Below is a small trained network, with its code and all its weights. Each question gives an input and a target symbol and asks what happens when units are switched off, that is, made to give their printed mean instead of their output.

import numpy as np


def w(rows, s, z=0):
    codes = np.array(rows[::2]) - 128.0
    scale = np.full(codes.shape[1], s)
    scale[-1] = z or s
    return codes * scale


def norm(h):
    return h / np.sqrt((h * h).mean(-1, keepdims=True) + 1e-5)


def f(y):
    return y / 2 * (1 + np.tanh(0.7978845608 * (y + 0.044715 * y**3)))


def softmax(a):
    e = np.exp(a - a.max(-1, keepdims=True))
    return e / e.sum(-1, keepdims=True)


def log_softmax(a):
    a = a - a.max(-1, keepdims=True)
    return a - np.log(np.exp(a).sum(-1, keepdims=True))


def net(x, mask):
    ids = ['γεζξπψω'.index(c) for c in x.split()]
    T = len(ids)
    res = E[ids] + P[:T]
    r = norm(res)
    for j in range(2):
        rows = slice(3 * j, 3 * j + 3)
        q, k, v = (r @ M[0][rows].T for M in (Q, K, V))
        z = softmax(np.where(np.tri(T) > 0, q @ k.T / 3**0.5, -1e9)) @ v
        o = O[0][rows]
        res = res + np.where(mask[j], z, o[:, -1]) @ o[:, :-1]
    y = f(norm(res) @ A[0][:, :-1].T + A[0][:, -1])
    res = res + np.where(mask[2:10], y, B[0][:, -1]) @ B[0][:, :-1]
    return log_softmax(norm(res)[-1] @ U[:, :-1].T + U[:, -1])


Q, K, V, O, A, B = {}, {}, {}, {}, {}, {}
E = w([
[130,190,64,92],'γ',
[121,136,100,69],'ε',
[121,127,6,188],'ζ',
[85,131,169,121],'ξ',
[121,119,152,100],'π',
[101,120,113,99],'ψ',
[88,117,146,132],'ω',
],0.023)
P = w([
[118,195,99,174],'0',
[255,57,87,179],'1',
[240,59,105,147],'2',
[244,54,123,135],'3',
[163,115,124,109],'4',
[174,119,108,138],'5',
[162,109,102,139],'6',
[196,119,103,152],'7',
[189,116,113,142],'8',
[213,144,114,154],'9',
[183,93,95,138],'10',
[190,104,95,144],'11',
[160,68,108,106],'12',
],0.0093)
Q[0] = w([
[217,110,132,47],'H1',
[139,65,203,127],'H1',
[75,186,115,119],'H1',
[163,48,204,76],'H2',
[1,195,118,107],'H2',
[215,153,177,150],'H2',
],0.0097)
K[0] = w([
[109,231,84,140],'H1',
[98,206,137,52],'H1',
[226,72,102,113],'H1',
[110,248,119,199],'H2',
[235,59,141,131],'H2',
[63,117,76,132],'H2',
],0.011)
V[0] = w([
[150,139,149,200],'H1',
[88,154,81,137],'H1',
[53,121,192,57],'H1',
[150,103,54,56],'H2',
[65,85,186,31],'H2',
[254,231,187,113],'H2',
],0.012)
O[0] = w([
[45,209,106,154,13],'H1',
[117,134,71,43,247],'H1',
[148,132,196,82,165],'H1',
[195,25,88,70,253],'H2',
[113,95,134,3,230],'H2',
[244,244,134,123,35],'H2',
],0.011,0.0027)
A[0] = w([
[211,91,178,91,235],'N1',
[145,78,48,98,149],'N2',
[90,129,206,99,193],'N3',
[150,126,35,79,72],'N4',
[174,255,188,151,1],'N5',
[144,67,143,162,221],'N6',
[128,68,156,143,76],'N7',
[115,142,63,62,141],'N8',
],0.0098,0.0048)
B[0] = w([
[96,131,188,179,254],'N1',
[111,208,109,125,242],'N2',
[134,160,110,168,187],'N3',
[128,138,64,83,198],'N4',
[252,97,133,97,126],'N5',
[125,123,104,171,191],'N6',
[154,145,185,128,136],'N7',
[130,184,86,102,198],'N8',
],0.012,0.0077)
U = w([
[193,185,100,204,253],'γ',
[222,32,129,121,37],'ε',
[110,86,53,245,84],'ζ',
[62,202,164,147,54],'ξ',
[207,164,176,130,243],'π',
[94,6,120,111,91],'ψ',
[8,106,123,159,15],'ω',
],0.012,0.0021)

Each question gives the input, a string of symbols that net reads in full, and the target symbol t.
The units are the heads (3 rows each of Q, K, V and O) and the neurons (one row each of A and B). Each row of codes is followed by its name. A weight is (code - 128) times the scale printed after its matrix; where a second scale follows, it is the last column's (O, A, B and U).
mask holds one flag per unit, heads first, then neurons. A switched-off unit (its flag False) gives its mean, the last column of its rows in O or B, instead of its output. The means were averaged over made-up inputs and are rounded, as every weight is.
A unit's drop is (log p(t) with every unit on - log p(t) with that unit switched off) / (log p(t) with every unit on - log p(t) with every unit switched off).
The circuit of an input: a set's keep is (log p(t) with only the set's units on - log p(t) with every unit switched off) / (log p(t) with every unit on - log p(t) with every unit switched off). Starting from all 10 units, units are removed one at a time, each time the one whose removal leaves the highest keep (on an exact tie, the one counted first), for as long as the keep stays at least 0.8.
units of the circuit, in order: the units of the circuit, biggest drop first
top k neurons: the k neurons with the biggest drops, biggest first
heads that matter: for each layer, one digit per head in row order, 1 if its drop is at least 0.15 and else 0, layers parted by /
drop when u is switched off: that unit's drop, to one decimal
input π ψ ω ψ ω, target ψ: heads that matter => 01
input ζ ξ ω π, target ζ: heads that matter => 01
input γ ε ω ω ψ ε ζ π π π, target γ: heads that matter => 11
input ε γ ξ ψ ψ ξ π ξ ω π, target ε: units of the circuit, in order => [H1]
input ψ π ξ ω ψ ψ, target ξ: units of the circuit, in order => [N1, H1, N2]
input π ψ ε ψ π ε, target ε: heads that matter => 11
input γ ξ π ω, target γ: heads that matter => 01
input π ζ ε, target π: heads that matter => 11
input ε ζ ψ γ ω, target ζ: top 2 neurons => [N6, N1]
input γ ω ψ, target γ: drop when N1 is switched off => 0.0
input ψ ε γ ε ψ, target ε: drop when H2 is switched off => 0.8
input π ψ ε ξ, target π: drop when H2 is switched off => 0.4
input γ γ ε, target γ: drop when H2 is switched off => 0.6
input ω ζ γ ξ, target ω: units of the circuit, in order => [H2]
